Below is a small trained network, with its code and all its weights. Each question gives an input and a target symbol and asks what happens when units are switched off, that is, made to give their printed mean instead of their output.

import numpy as np


def w(rows, s, z=0):
    codes = np.array(rows[::2]) - 128.0
    scale = np.full(codes.shape[1], s)
    scale[-1] = z or s
    return codes * scale


def norm(h):
    return h / np.sqrt((h * h).mean(-1, keepdims=True) + 1e-5)


def f(y):
    return np.maximum(y, 0)


def softmax(a):
    e = np.exp(a - a.max(-1, keepdims=True))
    return e / e.sum(-1, keepdims=True)


def log_softmax(a):
    a = a - a.max(-1, keepdims=True)
    return a - np.log(np.exp(a).sum(-1, keepdims=True))


def net(x, mask):
    ids = ['ΔΘΛΞΦαβγεζητω'.index(c) for c in x.split()]
    T = len(ids)
    res = E[ids] + P[:T]
    u = 0
    for l in range(2):
        r = norm(res)
        for j in range(3):
            rows = slice(2 * j, 2 * j + 2)
            q, k, v = (r @ M[l][rows].T for M in (Q, K, V))
            z = softmax(np.where(np.tri(T) > 0, q @ k.T / 2**0.5, -1e9)) @ v
            o = O[l][rows]
            res = res + np.where(mask[u + j], z, o[:, -1]) @ o[:, :-1]
        u += 3
        y = f(norm(res) @ A[l][:, :-1].T + A[l][:, -1])
        res = res + np.where(mask[u : u + 4], y, B[l][:, -1]) @ B[l][:, :-1]
        u += 4
    return log_softmax(norm(res)[-1] @ U[:, :-1].T + U[:, -1])


Q, K, V, O, A, B = {}, {}, {}, {}, {}, {}
E = w([
[122,138,106,174],'Δ',
[141,150,54,135],'Θ',
[108,236,138,105],'Λ',
[135,76,120,177],'Ξ',
[120,101,102,124],'Φ',
[117,175,119,99],'α',
[186,146,182,151],'β',
[170,96,137,172],'γ',
[166,4,173,172],'ε',
[110,56,155,161],'ζ',
[144,125,126,60],'η',
[173,180,131,120],'τ',
[185,153,126,205],'ω',
],0.028)
P = w([
[59,163,112,34],'0',
[43,200,100,53],'1',
[55,180,89,77],'2',
[40,196,104,118],'3',
[30,208,119,143],'4',
[12,255,172,185],'5',
[17,236,132,192],'6',
],0.003)
Q[0] = w([
[166,5,183,205],'L0H0',
[58,111,133,88],'L0H0',
[139,54,119,220],'L0H1',
[177,41,166,57],'L0H1',
[133,115,179,140],'L0H2',
[133,58,175,59],'L0H2',
],0.017)
K[0] = w([
[151,104,253,207],'L0H0',
[114,162,117,172],'L0H0',
[110,106,79,201],'L0H1',
[126,35,115,96],'L0H1',
[135,157,158,164],'L0H2',
[136,126,216,85],'L0H2',
],0.02)
V[0] = w([
[230,156,78,223],'L0H0',
[83,86,151,187],'L0H0',
[248,158,49,190],'L0H1',
[138,89,121,211],'L0H1',
[85,168,254,91],'L0H2',
[134,150,75,121],'L0H2',
],0.007)
O[0] = w([
[224,215,151,246,145],'L0H0',
[109,74,168,174,123],'L0H0',
[186,75,8,112,168],'L0H1',
[151,106,188,249,136],'L0H1',
[59,3,212,62,2],'L0H2',
[147,111,102,160,177],'L0H2',
],0.0044,0.0055)
A[0] = w([
[125,53,215,124,49],'L0N0',
[120,84,144,11,2],'L0N1',
[42,102,48,181,136],'L0N2',
[138,113,59,174,67],'L0N3',
],0.012,0.00095)
B[0] = w([
[181,97,8,54,147],'L0N0',
[70,87,196,34,152],'L0N1',
[82,208,219,98,255],'L0N2',
[135,119,151,205,234],'L0N3',
],0.011,0.0087)
Q[1] = w([
[71,127,209,104],'L1H0',
[107,131,73,93],'L1H0',
[199,125,190,241],'L1H1',
[168,232,181,193],'L1H1',
[60,91,110,92],'L1H2',
[84,255,118,158],'L1H2',
],0.019)
K[1] = w([
[52,100,237,116],'L1H0',
[132,151,67,66],'L1H0',
[162,74,170,253],'L1H1',
[183,197,246,166],'L1H1',
[91,95,210,22],'L1H2',
[105,234,17,86],'L1H2',
],0.013)
V[1] = w([
[187,156,123,152],'L1H0',
[96,145,85,28],'L1H0',
[20,120,98,146],'L1H1',
[160,171,214,81],'L1H1',
[96,181,6,156],'L1H2',
[246,168,238,110],'L1H2',
],0.011)
O[1] = w([
[58,135,106,62,155],'L1H0',
[189,153,41,205,90],'L1H0',
[2,117,65,149,118],'L1H1',
[130,244,184,17,251],'L1H1',
[127,154,10,31,253],'L1H2',
[230,208,246,121,189],'L1H2',
],0.0066,0.0046)
A[1] = w([
[109,90,118,4,102],'L1N0',
[53,127,25,102,125],'L1N1',
[138,140,8,142,20],'L1N2',
[167,221,97,140,252],'L1N3',
],0.013,0.0024)
B[1] = w([
[156,116,98,180,158],'L1N0',
[47,88,140,139,171],'L1N1',
[167,136,254,158,157],'L1N2',
[138,113,81,119,253],'L1N3',
],0.021,0.011)
U = w([
[205,119,71,206,88],'Δ',
[213,146,205,63,128],'Θ',
[78,194,232,68,119],'Λ',
[168,47,98,145,255],'Ξ',
[113,94,129,119,78],'Φ',
[125,54,152,29,241],'α',
[87,150,48,33,112],'β',
[4,69,82,85,96],'γ',
[191,106,164,187,145],'ε',
[211,143,53,73,135],'ζ',
[98,40,140,134,135],'η',
[135,181,80,231,137],'τ',
[118,93,196,202,98],'ω',
],0.013,0.0053)

Each question gives the input, a string of symbols that net reads in full, and the target symbol t.
The units are the heads (2 rows each of Q, K, V and O) and the neurons (one row each of A and B). Each row of codes is followed by its name. A weight is (code - 128) times the scale printed after its matrix; where a second scale follows, it is the last column's (O, A, B and U).
mask holds one flag per unit, layer by layer, with each layer's heads first. A switched-off unit (its flag False) gives its mean, the last column of its rows in O or B, instead of its output. The means were averaged over made-up inputs and are rounded, as every weight is.
A unit's drop is (log p(t) with every unit on - log p(t) with that unit switched off) / (log p(t) with every unit on - log p(t) with every unit switched off).
The circuit of an input: a set's keep is (log p(t) with only the set's units on - log p(t) with every unit switched off) / (log p(t) with every unit on - log p(t) with every unit switched off). Starting from the 12 units with the biggest drops (on a tie, the unit counted first), units are removed one at a time, each time the one whose removal leaves the highest keep (on an exact tie, the one counted first), for as long as the keep stays at least 0.8.
circuit, biggest first: the units of the circuit, biggest drop first
most important unit: the unit with the biggest drop
top k neurons: the k neurons with the biggest drops, biggest first
which heads matter: for each layer, one digit per head in row order, 1 if its drop is at least 0.15 and else 0, layers parted by /
input Δ Φ Φ Δ Δ Φ Θ, target γ: circuit, biggest first -> L1N1, L1H2
input η ε Λ Φ, target Λ: most important unit -> L0H2
input Φ Φ α Φ α α, target γ: circuit, biggest first -> L1N1, L0N2, L1H2
input Λ Δ Θ η, target Θ: circuit, biggest first -> L0N1, L1H2, L0H0, L0N2
input η ω Λ Φ Θ Δ, target γ: circuit, biggest first -> L1H2, L1N1
input Ξ ω Θ Δ β Φ Λ, target ζ: which heads matter -> 100 / 010
input Θ Φ τ β η, target Θ: circuit, biggest first -> L1H2, L0N2
input Φ Δ α Λ Δ τ Φ, target τ: top 3 neurons -> L0N3, L0N1, L1N2
input Φ Λ Δ Φ Λ Θ β, target ζ: circuit, biggest first -> L1H2, L0N2
input α γ Ξ Φ, target Λ: which heads matter -> 000 / 100
input Φ Δ Φ β Φ, target Θ: which heads matter -> 000 / 010
input Φ Δ ω Φ Φ τ, target ζ: top 2 neurons -> L0N2, L1N3
input Λ ω Θ η Φ Λ α, target β: top 3 neurons -> L1N1, L1N3, L0N3
input Φ Λ τ, target ζ: most important unit -> L1N3
input η Φ Δ Φ Δ Φ, target τ: top 3 neurons -> L0N2, L0N1, L1N2
input Λ Δ Φ Φ Δ, target Λ: top 2 neurons -> L0N2, L0N3
input Λ Λ Θ Φ Δ Δ, target γ: which heads matter -> 000 / 101
input Θ Δ Φ Λ α, target β: top 2 neurons -> L1N1, L0N3
input Δ α ζ Θ Δ Φ Ξ, target γ: top 2 neurons -> L0N2, L1N2
input Φ Φ Φ β Φ β Φ, target Θ: most important unit -> L1H1
input Φ Φ Φ Φ Δ Φ Λ, target β: top 2 neurons -> L0N2, L1N3
